Each row is shifted at random along 5 fixed directions that mean nothing.
Known rows, with every step that occurs:
gakel -> tipe -> zetir -> memul -> nimutil: [  99    8  147 -168   15  -18   18   -5  -30   63 -135  229   52  176
   60   37  129  -38  -39  -69  101   28   20 -112  127  -25 -105  125
   30  -52  143   65 -107   74   10  -92  -84  186  177  172   52   73
 -255   73  -63   16  -22  -10  -38  259  -14 -252]
gipa -> sezar -> vapav -> vora -> zetir: [  -4  117  160  -80 -165 -110  162   -5   83   65 -216   77   17  180
   37   49   31 -187 -215 -113   25   49  -40 -108  -51  147 -121  208
   85 -101  -49   -9  -69    7    1  -80 -206  152   63  305  102   96
  -95    3 -156   52 -132   -3  -82  125  -66 -253]
gakel -> sezar -> vapav -> vora -> tipe: [ 120  137  183  -83 -124  -67  185  -11  -54  -20 -174  106  -71  161
   24   31  145  -88 -193  -94   -8   84  -10  -29   14   90  -46   92
   63  -60  -37   23 -121   36   42 -143 -173  152   37  256  154   56
  -86   -9 -182  -55 -158   30 -227  173  -97 -252]
tipe -> zetir -> vora -> bame -> vapav -> gakel: [  65  170  287  -81 -171  172   78 -177    9  212 -309  -74  -60  -39
   55 -153  127 -204 -310  306   88   74 -189  106  249  -31  191  -39
  500  -26  -48 -241  -93 -207  -15  125 -115  245  162  -15   18 -213
  -42 -372  -28    1  -66   62 -315  162 -195 -306]
nimutil -> tipe -> zetir -> bame -> vapav -> vora: [ -85   51   67 -247 -177 -145  217  -17 -234  -22 -193   75   91  356
   63  243   28 -110  -84  -61  -39   92   73 -113   34  196 -106  232
   67 -148   21   68  -38    2  -55 -207 -213  182  149  420  186  128
 -258  175 -303  166 -284   45  -89   44  -82 -365]
sezar -> nimutil -> tipe -> zetir: [ 183  -55  252  124  208    1 -103  -23   46  263 -182   10  -50 -131
  221  -38  124  -49   35  187  180   21 -217  107  122  -78  310   34
  191   -2  168   46   74   45  143  117  -80  180  387   15 -108   -9
  -40 -303   97  -73 -101  -68   35  366  -50 -138]
sezar -> bame -> zetir -> tipe -> nimutil -> memul -> gakel: [ -65  -19   53 -128  -28  -41  133   33  -88  215  -60    5  107   70
   54   84   61  -33  -46  -41  105   70  -26   36  -18  -30   27  101
  -11  -55  134  138  -84   28   -9  -73  -53  188  286   47   15  -40
 -170   91  -29   34  -95   -4   -5  119  -28 -167]
zetir -> vora -> tipe -> nimutil -> memul -> gakel -> bame: [ -36  -87  189 -139  118   82   88   83 -298  289 -147   30 -201  -71
   68 -157  303  228  -37   35   44   87 -159  290  100  -13  384 -175
   53  -41   35   87  -53  -42  -11 -154  108   35  163 -369  169 -248
   -1  -91  136  -59   11    9 -234   89  -21 -160]
gipa -> vora -> bame -> sezar -> vapav -> gakel -> tipe -> zetir -> memul: [ -74   97  153  -71  -93 -104   18  133   65   14 -118   22   81   43
    0   39   94    6 -107 -189   18    3   18 -121  -27  -19 -132  113
  -49 -153 -136  -58 -101   78   88    2  -94  190    3  184  213    2
 -124   94  -73  -82    4   72 -234  219  -16 -208]
vapav -> sezar -> bame -> memul -> nimutil -> tipe -> zetir: [  46   20  105   -7   65 -138   57  -79   32   20 -101  119  -13  -23
  -50  -38  187   29 -124  -63   96  163   -1  -38  -63  -76  -47   36
  -43  -82   93   66  -30  -12    0 -160  -69  174  309  122   -2    8
 -234    1  -57  -60  -67  -41  -69  233  -95 -250]
sezar -> gipa -> vora -> tipe -> nimutil -> memul -> zetir -> bame -> vapav -> gakel: [  75   -4  198   71  116  113 -199  406  314  159 -220   -8  212  -15
  234   68   -7  -61   92  -60  135 -144  -70 -163  230   55   97  127
   15 -200 -182 -209  -79  213  135  294   86  310 -204 -166  238   91
   54  -22    2  -85   93    2 -117  390   82 -128]
memul -> gakel -> bame -> zetir -> vapav -> vora -> tipe: [ -19   39  129 -116  -92   91   96  224   -6  131 -207  -67   62  160
  214  191   -6 -149  -63  -53   81 -100  -99  -92   92  181   -2  183
   55  -81 -105  -39  -82  103  118  -16  -12  281  -42   82  210   29
   35   51 -188   56 -161  -43 -182  186  -32 -189]
vapav -> gakel -> memul -> zetir -> bame: [-203  -38  210  -76  -70   40  125   -4 -152  205 -149   39  -15   67
   32   28  101   23 -179  -55  145   30 -112   22   49   -8   29   89
  -18 -113  107   71  -59   71  -76 -145   37  121  164  -70  103 -103
 -155  124  -57   27  -64  -72  -87   24   59 -204]
tipe -> zetir -> memul -> gakel -> sezar -> vapav -> vora -> bame: [ -69   51  182   -2  -52  -25   40  125   73  132 -185   -9  -43   -9
  -33  -58  105  -11 -208 -104   26   16 -105  -70   64   -9  -49   47
  -12 -136 -116  -87  -51   53   43   13  -34  113   44  -41  148 -152
  -77  -21   10  -59   67  -14 -248  123  -27 -181]
nimutil -> tipe -> zetir -> bame -> vapav -> sezar: [ -76  143   71  -76 -175 -134  216  -89    4  -79 -212  -70   90  202
   41  261  -29 -293 -162   -4   33   90   34 -202  -12   68 -199  266
   26  -51   50   96   17  -55   46 -116 -342  290  254  581  -14  163
 -256   37 -273   99 -321  -40  -72  202 -206 -258]
sezar -> gipa -> vapav -> gakel -> tipe -> zetir -> vora: [ -87  -30  109 -291 -142  -57  192   67 -199  115 -203   -5   76  361
  211  147   -4  -24   11 -128   58  -29   42  -67  -15   75  -11  257
   34  -93 -119  133  -44   91  -19 -138  -74  171  -55  222  217  137
 -127  182 -232  159 -145   79   -5   40   29 -153]
bame -> vapav -> vora -> zetir: [ -20   23  225 -140 -168  -69  157  -42 -147  194 -262   98  -18  174
   91   42   63 -132 -158   -4  -13   92 -107   18   31  137   87  138
  178  -71    9   -9  -64  -35  -36 -109  -88  102  172  139  106   10
  -94  -49 -170  110 -186   41 -113   57  -50 -308]
sezar -> gipa -> memul -> nimutil -> tipe -> zetir -> vora: [ 223   77   90 -196   17   81   -5   15  175   37 -215  167  107  216
   63  -65  154  -45  -89   42  116   46   85  -97  238   11  -76   77
  183 -112    0  -55 -162   48  -79   28  -85  229 -125   67  149  112
 -169    3   -4  -11  109   45  -20  280  -36 -242]
nimutil -> memul -> gakel -> tipe -> zetir -> bame -> sezar: [ -88  -53  128  -49  -39  172  149   48  -26  254 -220 -249 -105  -84
  137  -10   81 -123 -195  163  187  -20 -188  118  112   -2  241    2
  119   44   96   62  -18  -42   53  -49  -16  259  120  -90  -33 -130
  -32 -118   20   -1 -154  -89 -140  231 -132 -102]
bame -> memul -> zetir -> vapav -> gakel -> sezar -> gipa: [-168  -31  221  -70 -221   87  282  -76  -14  283 -292 -216  -56   14
   84  -74  -29 -200 -274   75   90    6 -191  103   44 -119  144  146
  125   77  -32  131    0  -28  -31  -69  -14  103   94  -79  -65  -51
  -40  -98  -91  145 -170  -60  -46   72  -91  -49]
vapav -> sezar -> gipa -> vora -> tipe -> zetir: [  61  -17  225   39  135 -157  -40   68   -8  155 -183   33 -138   16
  105 -116  210  173   16  -52    7   97 -159   66 -158  -26  230  -41
  -82  -87 -126   57  -28   26  115  -70   18  110  174  -34  104   23
  -32 -160   72  -94   28   34  -81  212  -53 -133]
vora -> nimutil -> memul -> tipe -> zetir -> vapav -> sezar -> bame: [-109  -85  138  162  143  -52   28  214  139  194 -177 -141  -16 -156
  166  141  -14 -102   20  -79   78  -73 -243 -113    6   45   66  155
 -158  -31  110  133  171  135  200   43  -90  161  271   33  -20   59
  -33 -104  -33   24 -136 -195  -14  282  -20  -42]
vora -> bame -> vapav -> sezar -> nimutil -> memul -> gakel: [-237  -16   67  -85 -121 -126  374   43 -120  200 -113 -153   20   -9
   35  151  -15 -156 -182 -187   48  147  -59   74 -192   35   59  186
 -133   38  148  282   31  -27   -1 -228 -132   39  265  125  -53  -65
  -66  130 -163   68 -304  -63    0   -5  -52  -58]
gakel -> sezar -> bame -> memul -> tipe -> zetir: [  68   55  145  -38    7  -15  157  -52    2   93 -176  -34  -81   18
   53  -84  160  -74 -270   -5  130   63  -91   32   48  -21    4   -3
   16   13   69   60  -88  -43   30 -130  -40  270  185   92    6  -85
 -165  -69  -50  -53  -54  -18 -142  198 -128 -212]
tipe -> nimutil -> memul -> gakel: [ 112   59  129  -59  -11  -10  137 -144  -65  180 -128   27  -34  -40
  -55 -125  161 -139 -203  142   88  196  -43  105  136 -125  126    9
  190   52  211  112 -114 -133  -41  -71 -172   64  320   76 -155 -118
 -168 -137  100  -88  -56  -34 -112  176 -191 -117]
nimutil -> memul -> gakel -> sezar -> bame -> vapav -> vora -> tipe -> zetir: [  64   91   52  107  -10 -202   36  233  186  -60 -102  -39  115   -4
  -48  117   72 -129 -110 -218  -75   72   39 -203  -25   86 -224  183
 -171 -125 -143   -7  -73   96  116   14 -166  214   64  284  156   80
 -136   50  -38 -137  -12  -23 -210  242 -107 -134]
nimutil -> memul -> zetir -> vapav -> gakel -> bame -> sezar: [-201  -60  138  -15 -151  188   92  213  237  188 -273 -206   80  -15
  159  180 -100 -328 -218  -10  281 -204 -143 -167  205  118  -23  267
   42  -79   -4   -4   11  143   10   73  -58  317 -149   11   73   36
    0   89 -173  114 -158 -212  -88  241  -21 -116]
gipa -> sezar -> vapav -> gakel -> bame -> zetir -> tipe -> nimutil -> memul: [-150  -20  207  -46    8 -111   -5   82   16  152 -139   20   36  -27
   76    9   62   49  -29  -98   78  -26  -61  -45  -37 -148   -3  111
  -89 -138  -83   53  102   83   54   37  -81  142  205   54  108  -14
 -116    5  -17   64  -21  -18  -81  214   21 -139]
vapav -> gakel -> sezar -> gipa -> memul -> nimutil -> tipe -> zetir: [ -27 -108  125  -29   78  -10   92   70   36  195 -182  -80  -14   19
  153  -27   75   15  -53  -18  127   41  -67    3    7 -123  111  107
  -66    8   -1  156   34   55   10  -50   12  108   44  -54   -4   64
  -63    2   -8   18  -54  -74   63  210  -53   15]
memul -> nimutil -> tipe -> zetir -> vora -> bame -> vapav -> gakel -> sezar -> gipa: [ -50   -2  112 -132  -99  -14  253   27  -64  161 -282 -194  -55   91
  128   36   36 -176  -93   43   -7   57 -114   94  -13   35  134  132
  148   94 -121  115   25  -62   39  -91  -53  178   83   48   43  -18
  -17 -118 -135  147 -277  -29  -69  154 -181 -123]
bame -> vapav -> tipe -> zetir -> vora -> nimutil -> memul -> gakel -> sezar: [  10  -69  221  181   86   11  -88  258  163  254 -201 -175   -4 -277
   95   33  -29 -127   39   34  -22  -46 -232  -44   93  -55  158  153
  -21   21  -27   -4  108  120  247  220  -23   88  186  -42  -45   36
   63 -226   62  -63 -123 -131 -140  374 -119   63]
bame -> memul -> tipe -> zetir -> vora -> nimutil: [ 142    1  191  -12   92  -62  -41   68  -32  182 -118  111    3  -75
   14  -68  137    4   29  -15  -27   68 -126   26   75  -37   74   28
   47   17   99   36 -107   16  172   34   25   86  302   19    3   30
 -113 -145   66  -93  -39  -14 -136  297 -102 -147]
nimutil -> tipe -> zetir -> vapav: [  -1   -1  120  -84  -81   19  160  -60  -93  156 -272 -103   12  179
  222  175  -13 -261  -73  143  109  -14 -122  -50  168   82   91  212
  186  -16  129  127   58  -24   50  -30 -247  217  227  308  -37   91
 -140  -86 -150  154 -255  -61   -4  183 -114 -185]
sezar -> vapav -> vora -> tipe -> nimutil: [ 169   46  286  100   56    4   59   55  -62  219 -221  -35  -72 -133
  228    0   47 -119  -17  111  -11    5 -229  120  141   24  293   87
  220   71   89  -11    9    5  226   81 -102   83  229   89  -60   31
   67 -275  -60  -56 -259  -16 -164  324 -124 -122]
sezar -> bame -> vapav -> tipe -> nimutil -> memul -> gakel: [  23   15  132   -3   50   -8   50  122   10  124 -106  -20  142  -34
  136   93   10  -74  -57  -46  153   18   -8  -66  110  -29   57  150
  -15 -109  115   13  -22  101   45   12  -78  224  156  114   33  -25
 -105   60 -137  -67 -115  -11  -95  209   -1 -128]
tipe -> zetir -> vapav -> sezar -> nimutil: [-153  -94  299  -16    8  -89  107 -150 -131  340 -234  -44 -196  -99
  115  -94   46    8  -72   93   70   46 -290  125 -103 -151  313   70
   96   23  118  158  242  -65   75  -89 -103  -15  533  -27 -122 -106
  -89 -283    5  142 -196  -63   47   87  -50 -153]
nimutil -> tipe -> zetir -> vapav -> vora -> bame: [  41   99   74 -162  -69  -93   72  -14  -80  -57 -200  144   44  290
   28  135  173  -62  -87    1  -12  104   28 -124  126  171 -114  113
  128 -199  -40  -33  -79  -10  -45 -114 -228  200   93  293  219   72
 -210   42 -149   57  -90    6 -196  146  -84 -367]
memul -> nimutil -> tipe -> zetir: [ 158  -90  153  -94  157  -72  -24  -95 -152  173 -168  185 -100  130
  114  -77  226   56   29   86  148  118  -81   26   53  -44  175  -10
  105  -71  142   82   12  -13    6 -126  -23  142  363   21   23  -52
 -203 -116   19    8  -34  -34    4  196  -52 -257]
gipa -> memul -> gakel -> sezar -> vapav -> vora: [ -19   45  193   23  -70   33  143  150   89  156 -184 -107  -29  -33
   62   -3  -17 -112 -262 -111   99  -17  -66  -76   64    3  -19  163
  -48  -60    5   12   -8  116   73   12  -82   51  -98   54   78  -36
   15   64  -83  -88  -57  -57 -146  144  -20  -22]
sezar -> vapav -> tipe -> nimutil: [ 245  271  128 -309 -182  -79  210 -378 -119 -140 -136  323   82  343
  -45  -55  185 -133 -237   91   45  231  191  -83  140 -103 -188   93
  333  -58  135  -19 -200 -140 -137 -214 -347  228  275  540    2   50
 -362  -40 -237    1 -131  157 -155  134 -189 -412]
memul -> gakel -> sezar -> bame -> vapav -> tipe -> zetir -> vora -> nimutil: [   9  128   60 -159 -166  103  200  114  142   46 -186 -100  131  123
  110  177 -102 -310 -161  -37   93  -56  -17 -162   65  135 -128  254
  144   20  -45  -50  -93   20   71    2 -137  358  -11  276   61   73
  -31    3 -289   51 -266   -5 -115  205 -169 -185]
zetir -> memul -> gakel -> tipe -> nimutil: [ 247   88  267   63   80  356 -124  106  228  211 -181  -18   38 -151
  194  -57   55 -183 -121  237  298 -106 -140  -17  413 -116  189   12
  282   13  142 -179 -150   88  149  269  -24  318  -21 -109  -63  -36
   49 -211   37 -217   14  -60 -218  506  -61  -88]
vora -> bame -> sezar -> nimutil -> memul -> zetir: [ -46    7   71 -128 -106   57  246  -50  105  205 -201  -15   -5   20
   35  -12  122 -229 -277   26  180   88 -115  105   29  103   71   69
  159   48  161   92 -121  -76  -92 -140  -80  219  130  -14  -43  -70
  -78  -28  -47   66 -159  -88  -12  167 -103 -235]
vora -> nimutil -> memul -> tipe -> zetir -> vapav: [  79   34   23 -238  -99   81  174   -3   19   79 -212   91  108  287
  125  122   42 -261 -100   42   79   21    2 -167  250  113  -96  163
  174  -32  148   64  -93  -20  -41  -65 -205  245   97  232   49  123
 -201   -5 -151  135  -94  -27  -45  171  -90 -241]
gipa -> vora -> tipe -> zetir -> vapav -> gakel -> bame -> memul -> nimutil: [-135  -48  130 -308  -36  -70  118  134 -249  114 -142  136   27  205
   91   15  127  159   -5 -233  -20   21   23  -36  -14   36   10   86
  -74 -144 -105   53  -40    4  -18 -210   70   77   54  -39  286  -42
 -141  186 -132  121  -37   93 -140    6   35 -253]
nimutil -> memul -> tipe -> zetir -> vora -> bame -> vapav -> gakel: [ -14   -1  158   -3  -45   59   64  104  -41  206 -197 -127   23  -19
  117   34   89  -92 -104   68   26   31 -135   14  174   65  115   61
  119  -85    5  -65  -40   13   69   68  -23  187  105  -23  118  -51
  -68 -104  -41   -9  -69  -34 -235  152  -65 -149]
bame -> memul -> zetir -> vora: [ -58  -32  101 -305 -204   57  163   20 -116  157 -159  206   75  293
   -7   61   79  -60 -176 -137  148   26   41  -42   89  166  -65  147
   56 -155   76   28 -239   64 -145 -183   47  158  -51    7  198   43
 -201  275 -190   94  -62   22  -68    9   49 -336]

Rows:
[  -5  -59  183  -31   -8   87  118  -61   34  248 -299  -33 -127   13
  143 -139  151  -36  -79  173   36   72 -215   99  105  -90  279  -25
  151    4  -16   38   46  -59  -10  -54  -38  120  176 -195    0    6
  -47 -273   36   94  -30  -40  -75  192  -75 -142]
vora -> tipe -> nimutil -> memul -> zetir -> vapav -> sezar -> gipa
[ -90 -102  141 -167  -60  -82  123  185 -123  148 -155  160  -24  176
   91   78   55   78   11 -264  -37  -31  -52  -96  -24   90  -17  163
 -138 -107  -35   72  -10  140   46 -159   40   42   45    2  216   84
 -119  164 -178  122 -108    6  -72   81   65 -220]
gakel -> sezar -> vapav -> vora -> tipe -> zetir -> memul -> nimutil
[ -27  -19   76 -111   -9  -44   68  150  -13   83 -170  126  116  146
  106  157   81  -39    6 -132   20    7   -9  -87  129  164  -79  191
   -3 -153   43    8  -64  133   -2  -66  -69  158   37  107  173   94
 -152  153 -132   80 -110  -40  -87  160   22 -239]
sezar -> vapav -> tipe -> nimutil -> memul -> zetir -> vora -> bame
[  -5    6  147   51   69   81    0   24   75  162 -132  -55  -71  -58
   17  -92  186   42 -177   55  201   31 -116   10   95 -103   87  -58
    6 -128   16  -21  -36   51    4    9  -23  248  160 -116   86 -169
 -110  -85   84 -136  110  -44 -159  201  -21 -161]
nimutil -> tipe -> zetir -> memul -> gakel -> sezar -> bame
[ -65  -49  102 -153   41   47   77  112 -114  159 -129   29   -4   19
   53   35  159   69  -37  -11   18   50  -79   62  104   68   86   46
   41  -59   47   68  -71   46  -26 -109    0  121  122  -61  109  -35
  -73   19   -9   17  -73  -51 -133  133  -67 -140]
vapav -> tipe -> zetir -> vora -> nimutil -> memul -> gakel -> bame
[  35   39  258  118   17  217  -51  105  314  186 -310 -214  -11 -131
  187 -107   73 -143 -173  184  241 -101 -194  -32  215 -117  135   40
  169  -63 -107 -154   21  111   93  212   -3  337  -95 -152   85  -61
   48 -224   51  -74   63  -98 -178  423  -23  -63]
nimutil -> memul -> zetir -> bame -> sezar -> gipa -> vapav -> gakel -> tipe
[  96  150  189  236  -35  162  108  137  330  172 -168 -341   56 -383
   79   53  -84 -392 -218  133   39  -65 -252   31  172   -3   26  178
  203  238   79  -30  -88   -2  294  251 -106  268  124  124 -225   85
  111 -304  -14 -141 -289 -172 -197  492 -312   59]
vapav -> gakel -> sezar -> bame -> memul -> tipe -> zetir -> vora -> nimutil
[-191 -107  159  107   59  -76   32  236  -11  169 -180 -209  -12  -89
  154  181  -31  -54    1 -111   77  -44 -137 -105  -46  -13   67  175
 -240  -84    5  123  161  140  183   -6  -45  164  205   76   44    7
  -82   36  -52   -1 -152 -119  -82  221   -6  -23]
nimutil -> memul -> gakel -> tipe -> zetir -> bame -> vapav -> sezar
[  -2   84   79 -245 -143  -16  215 -174  -93   55 -236   70  -90  241
   14    2  122 -120 -140  126  -39  169  -39  -31   15   55   51   70
  247  -29   18   44   17 -151  -57 -179 -264   91  206  229   59   83
 -140 -136 -141  130 -181   29 -103  109 -197 -281]
gipa -> vora -> nimutil -> tipe -> zetir -> vapav -> sezar
[ -67  -41  221    9  -56 -117   81  -77  -38  191  -90   41   -8  -31
  -48  -67  108   22  -75  -38  -10  135  -68   21  -87 -216   22  104
  -39  -62   51  112   92   87    8  -36  -92   24  396   25   32   -8
 -189  -85   17    7  -52  -32  -42  114    5 -112]
bame -> vapav -> gakel -> sezar -> nimutil -> memul -> zetir -> tipe
[  31   63  249 -109   13  -99  235 -271 -192   97 -181   68 -243  -21
  -42 -254  313   95 -274   80   -8  261  -84  206  -41 -185  157 -135
   92   14  120  130   99  -97  -74 -287 -132   42  438   13   40 -207
 -193 -232    4  -13  -53   21 -175   74  -86 -256]
gakel -> bame -> vapav -> sezar -> nimutil -> memul -> tipe
[  19    0  229   45  102  -46  -91   53  121  172 -161   86  -44 -128
    7  -59  174   33  -78   14  123   11 -141   34   57 -112   78  -21
  -20  -87   20   19   13   70   50   80  -51  205  247  -83   44  -73
 -115 -122  107  -40   32  -58 -104  356  -33 -213]
gakel -> sezar -> bame -> zetir -> tipe -> nimutil -> memul
[-186  -51   93   -6    4 -196   94  372  152  126 -127  -48  139    5
   78  202  -68 -114  -37 -373    6  -40  -16 -139 -152  171 -132  320
 -271 -109  -96  137   60  190   79  -43  -72   98   11  147  164  103
   -1  215  -87   45 -130  -97   26  156   63  -62]
gipa -> sezar -> nimutil -> memul -> gakel -> bame -> vapav -> vora -> zetir
[ 110  175  159   13  -63  113   61   83  303   19 -297 -227   20    1
   82  -48   40 -229 -252  140   46   23  -42  -74  173  -22    1   75
  184  -31 -149 -124  -35   16   68  118 -177  307 -109  126   59   13
  -32 -201   13  -76    1   14 -203  349 -164 -114]
nimutil -> memul -> gakel -> tipe -> zetir -> bame -> vapav -> sezar -> gipa -> vora
[-102   63   70 -287 -181   71  212   17  -29  111 -154   71   37  197
   18  -23  139   15 -184  -66   50   84   45  -15   21   34  -50   78
  128 -119  -83  -52  -84    9 -117 -171  -52  165  -28    8  276  -27
  -64  105 -148   60  -35   64 -166   70   10 -271]
gipa -> vapav -> vora -> zetir -> memul -> gakel -> bame -> sezar -> nimutil -> tipe
[ -35 -113  194  123  248  -36  -75  157   11  258 -115 -106 -101 -150
  147    6   96   82   70   -5  192  -28 -204   57  -63 -109  243   24
 -111  -41   50  129  147  114  193   31   32  169  359 -121    0 -132
  -21 -143  129  -97  -80 -127   17  277  -11  -48]
memul -> gakel -> sezar -> nimutil -> tipe -> zetir -> bame
[ -86  -85  161   50   -1  -78  143   24  -27  234 -215 -126  -72  -56
   82  -63   94  -47   -7   32  -66   77 -187   93  -10 -155  182   88
  -19   71  -61  195   75  -16   70  -47  -65   31  265  -77  -40   28
  -65 -191   88   66  -95  -80  -44  178 -115   15]
vora -> tipe -> nimutil -> memul -> zetir -> vapav -> gakel -> sezar -> gipa
[   9  -88  108 -205  -36  189  103  137  -52  276 -282   47  -19  201
  248   23   74  -87  -39   71   88  -44 -130    9  251  186  236   73
  187  -94   37  -44  -31   11  -33  -27  -10  143  -78 -173  184   41
  -12  -18  -66  149  -48    3  -81  131   17 -229]
gipa -> vora -> tipe -> nimutil -> memul -> zetir -> vapav
[  62   15  235 -195  -28  212  -21   42   15  123 -199  142   75  100
  181  -41   79    1 -113   15  252  -91    1  -85  265  -87   40   30
  212 -160   -6 -190  -82   75   -8   36   87  319  -20 -113  175  -96
 -132    2 -147   10   15   77 -167  228   75 -323]
sezar -> vapav -> gakel -> tipe -> zetir -> bame -> memul -> nimutil
